Small tables with named rows and columns. After each table, cells are looked up by row and column.

Table lag
,molema,lisidop,zubakeg
laf,40.71,53.16,72.54
zuk,65.77,62.94,73.23
vedo,26.65,43.60,65.03
luv,70.15,61.79,69.74
mak,85.37,36.79,13.62
nuvese,43.93,61.20,76.56
kofabit,82.06,42.39,10.51

laf, zubakeg: 72.54
nuvese, zubakeg: 76.56
luv, lisidop: 61.79
nuvese, molema: 43.93
luv, zubakeg: 69.74
zuk, lisidop: 62.94
vedo, molema: 26.65
kofabit, lisidop: 42.39
mak, lisidop: 36.79
mak, zubakeg: 13.62

Table der
	fabod	feme	miga	gigofer	kiv	ravobub	dor	sunovo	pibogu	lezeve
fozel	-0.008	-0.584	0.274	0.364	0.068	0.083	-0.049	-0.090	0.006	-0.343
bupe	0.090	-0.522	0.193	0.281	0.077	-0.101	-0.119	-0.105	0.073	-0.301
vofe	0.039	-0.329	0.042	0.329	0.074	-0.339	-0.506	0.009	-0.166	-0.145
nakeb	-0.020	-0.421	0.166	0.320	0.049	-0.330	-0.435	-0.001	-0.185	-0.169
fil	0.010	-0.502	0.178	0.344	0.074	-0.232	-0.233	-0.035	-0.037	-0.221
sobus	0.086	-0.546	0.186	0.220	0.068	0.036	-0.123	-0.099	0.165	-0.346
loz	0.108	-0.531	0.190	0.278	0.062	0.091	-0.024	-0.145	0.184	-0.319
buz	0.082	-0.530	0.201	0.278	0.067	0.235	-0.046	-0.172	0.181	-0.370
pidida	0.184	-0.706	0.283	0.386	-0.049	0.658	0.071	-0.269	0.171	-0.380
toruga	0.106	-0.429	0.186	0.284	0.077	-0.115	-0.208	-0.100	0.122	-0.313
bul	0.002	-0.429	0.092	0.291	0.098	-0.310	-0.416	-0.002	-0.072	-0.199
zegatil	0.253	-0.276	0.038	0.175	0.058	-0.324	-0.367	-0.176	0.214	-0.252

dor of zegatil is -0.367
pibogu of sobus is 0.165
miga of pidida is 0.283
kiv of nakeb is 0.049
feme of bul is -0.429
sunovo of pidida is -0.269
ravobub of buz is 0.235
sunovo of nakeb is -0.001
ravobub of bul is -0.310
miga of vofe is 0.042
lezeve of bupe is -0.301
fabod of nakeb is -0.020
feme of vofe is -0.329
pibogu of bupe is 0.073
Row with the largest dor: pidida

gomi:
       ranam  gigepaf  lun  seve  zupuz
razi     223      166  131   143     35
bita     143      201  230   159    153
pep      128      134  143   142    148
pupap    143      174  106   151    167
tizo      55      143  143   174    121

What is the ranam of bita in gomi?
143
What is the lun of razi in gomi?
131
What is the lun of tizo in gomi?
143
What is the lun of pupap in gomi?
106
What is the gigepaf of tizo in gomi?
143
What is the zupuz of tizo in gomi?
121
Which row has the largest seve? tizo

vemu =
         sus  senofod
vodag     65      133
bozutab   56      100
seb      189      123
rig      198      165
vore      80      124
tezekem  114      142
gobe     111      133
zarubin   98       99
zuv      200      163
litevor   91      135
loguvu    76      110

vodag, senofod: 133
seb, sus: 189
tezekem, sus: 114
loguvu, sus: 76
litevor, senofod: 135
rig, senofod: 165
loguvu, senofod: 110
tezekem, senofod: 142
gobe, senofod: 133
zarubin, senofod: 99
zarubin, sus: 98

zavalov
columns: fomamo, seze, nat, mebozin
migub: [115, 136, 165, 139]
tev: [119, 123, 140, 193]
ruli: [114, 126, 134, 168]
pebo: [137, 136, 130, 163]
zemag: [115, 126, 149, 102]
gal: [146, 146, 115, 134]
dus: [120, 126, 159, 231]
vemogu: [59, 122, 149, 200]
pem: [117, 135, 135, 158]
molin: [113, 170, 143, 114]

nat of gal: 115
nat of migub: 165
seze of ruli: 126
mebozin of zemag: 102
mebozin of migub: 139
nat of vemogu: 149
fomamo of gal: 146
fomamo of vemogu: 59
mebozin of dus: 231
nat of tev: 140
nat of zemag: 149
mebozin of pebo: 163
seze of dus: 126
mebozin of ruli: 168
seze of tev: 123

vud:
	nepi	zipu	soram	vefikek	nup	mab
rufun	0.86	0.09	0.37	0.59	0.46	0.45
zarokor	0.44	0.11	0.38	0.58	0.63	0.82
fiz	0.59	0.12	0.39	0.58	0.43	0.55
gedagif	0.45	0.32	0.50	0.55	0.06	0.81
gulateg	0.47	0.23	0.46	0.56	0.19	0.77

soram of fiz = 0.39
nepi of gedagif = 0.45
zipu of gulateg = 0.23
soram of rufun = 0.37
nepi of gulateg = 0.47
zipu of fiz = 0.12
nup of rufun = 0.46
vefikek of gedagif = 0.55
vefikek of zarokor = 0.58
soram of gulateg = 0.46
zipu of zarokor = 0.11
Row with the largest nepi: rufun

Table nas
|  | sukiren | gogiv | legeliv |
|---|---|---|---|
| zumizop | 43 | 26 | 32 |
| gizezab | 27 | 12 | 51 |
| dazazes | 90 | 96 | 81 |
| litafu | 135 | 192 | 152 |
| sepa | 30 | 121 | 131 |
| lipazuv | 142 | 59 | 71 |
| vizagop | 147 | 197 | 153 |
| zon | 79 | 58 | 80 |
| sed | 131 | 67 | 47 |
| tokona | 48 | 126 | 113 |
| lunake | 28 | 3 | 50 |
| baru | 119 | 71 | 51 |
| vateme | 45 | 112 | 126 |

legeliv of sed is 47
gogiv of dazazes is 96
sukiren of lunake is 28
legeliv of lipazuv is 71
legeliv of zon is 80
legeliv of zumizop is 32
sukiren of gizezab is 27
legeliv of vizagop is 153
gogiv of vateme is 112
legeliv of vateme is 126
legeliv of dazazes is 81
sukiren of sepa is 30
legeliv of gizezab is 51
gogiv of lipazuv is 59
gogiv of zumizop is 26
sukiren of zon is 79
sukiren of sed is 131

neru:
         fub  dalikap  zub  dabog  fir  mizes  feveg  benuvuv  zuse
rako      36       69   25     53   46     78     54       62    90
tusapi    63       45   42     90   35     80     55       35    38
naz       31       36   48     97   37     78     81       79    82
zovigir   25       52   53     56   47     48     59       77    37
laretef   88       79   66     52   80     71     51       92    50
sumolep   12       43   57     78   45     24     68       51    38
fen       53       76   75     47   50     45     19       17    54
ped       52       45   35     45   26     77     71       38    52
reri      28       57   57     67   69     59     32       82    76

fen, zub => 75
ped, fub => 52
rako, dabog => 53
fen, dalikap => 76
ped, mizes => 77
ped, dabog => 45
laretef, zub => 66
fen, dabog => 47
naz, mizes => 78
tusapi, feveg => 55
fen, feveg => 19
Row with the largest benuvuv: laretef

dof
         tulufop  mag
neni         194   58
der          194   55
vodezon      198   45
suf          201   39
fod          193   57
lus          193   58
nof          198   39
dafaz        201   35
dinukip      196   52
doga         195   51
kufep        196   47
vedepu       201   37
valuga       198   46

neni, tulufop => 194
dinukip, mag => 52
vodezon, mag => 45
dafaz, mag => 35
vedepu, tulufop => 201
der, mag => 55
doga, mag => 51
suf, tulufop => 201
lus, tulufop => 193
suf, mag => 39

Table zem
       zos  supetor
vaza  0.12     5.72
zule  5.10     8.78
mika  8.95     7.62

mika, zos -> 8.95
zule, supetor -> 8.78
zule, zos -> 5.10
mika, supetor -> 7.62
vaza, zos -> 0.12
vaza, supetor -> 5.72
Row with the largest zos: mika

bez.tsv
	rapal	disubeg	rir	gep	ralug
nak	-58	-67	-8	63	28
mibedoz	-35	-22	-20	5	21
lopemor	-24	-45	5	38	-9
nes	-41	-38	-24	23	32
lovi	-3	8	21	22	-27

lopemor, rir => 5
lovi, gep => 22
lovi, ralug => -27
nes, rapal => -41
mibedoz, disubeg => -22
nes, rir => -24
mibedoz, rir => -20
lopemor, gep => 38
nes, ralug => 32
nak, rir => -8
mibedoz, gep => 5
nes, gep => 23
nak, disubeg => -67
mibedoz, rapal => -35
lopemor, disubeg => -45
lovi, rir => 21

neb =
	gigemi	zut	mezozur	sebigig	vavanef	guv	guzaf	zup
mazag	7.19	0.38	8.20	-2.09	-3.64	4.92	6.85	-1.46
semuv	0.93	4.19	-4.74	2.94	1.87	-1.86	-0.17	4.33
nor	6.55	7.17	1.96	-0.69	-4.85	2.85	8.53	1.63
luf	-0.89	0.31	-8.77	0.72	3.78	1.57	-3.69	7.64
refo	5.87	1.02	9.05	-1.50	-4.18	3.98	6.01	-1.36
tuziri	-1.21	-6.39	2.93	1.30	6.76	3.78	-3.16	-0.56
ruvuto	-3.42	-3.25	5.11	3.08	5.65	1.29	-2.00	-2.02

nor, zup -> 1.63
mazag, zup -> -1.46
semuv, zup -> 4.33
luf, sebigig -> 0.72
nor, gigemi -> 6.55
refo, mezozur -> 9.05
luf, mezozur -> -8.77
semuv, sebigig -> 2.94
semuv, zut -> 4.19
Row with the largest sebigig: ruvuto

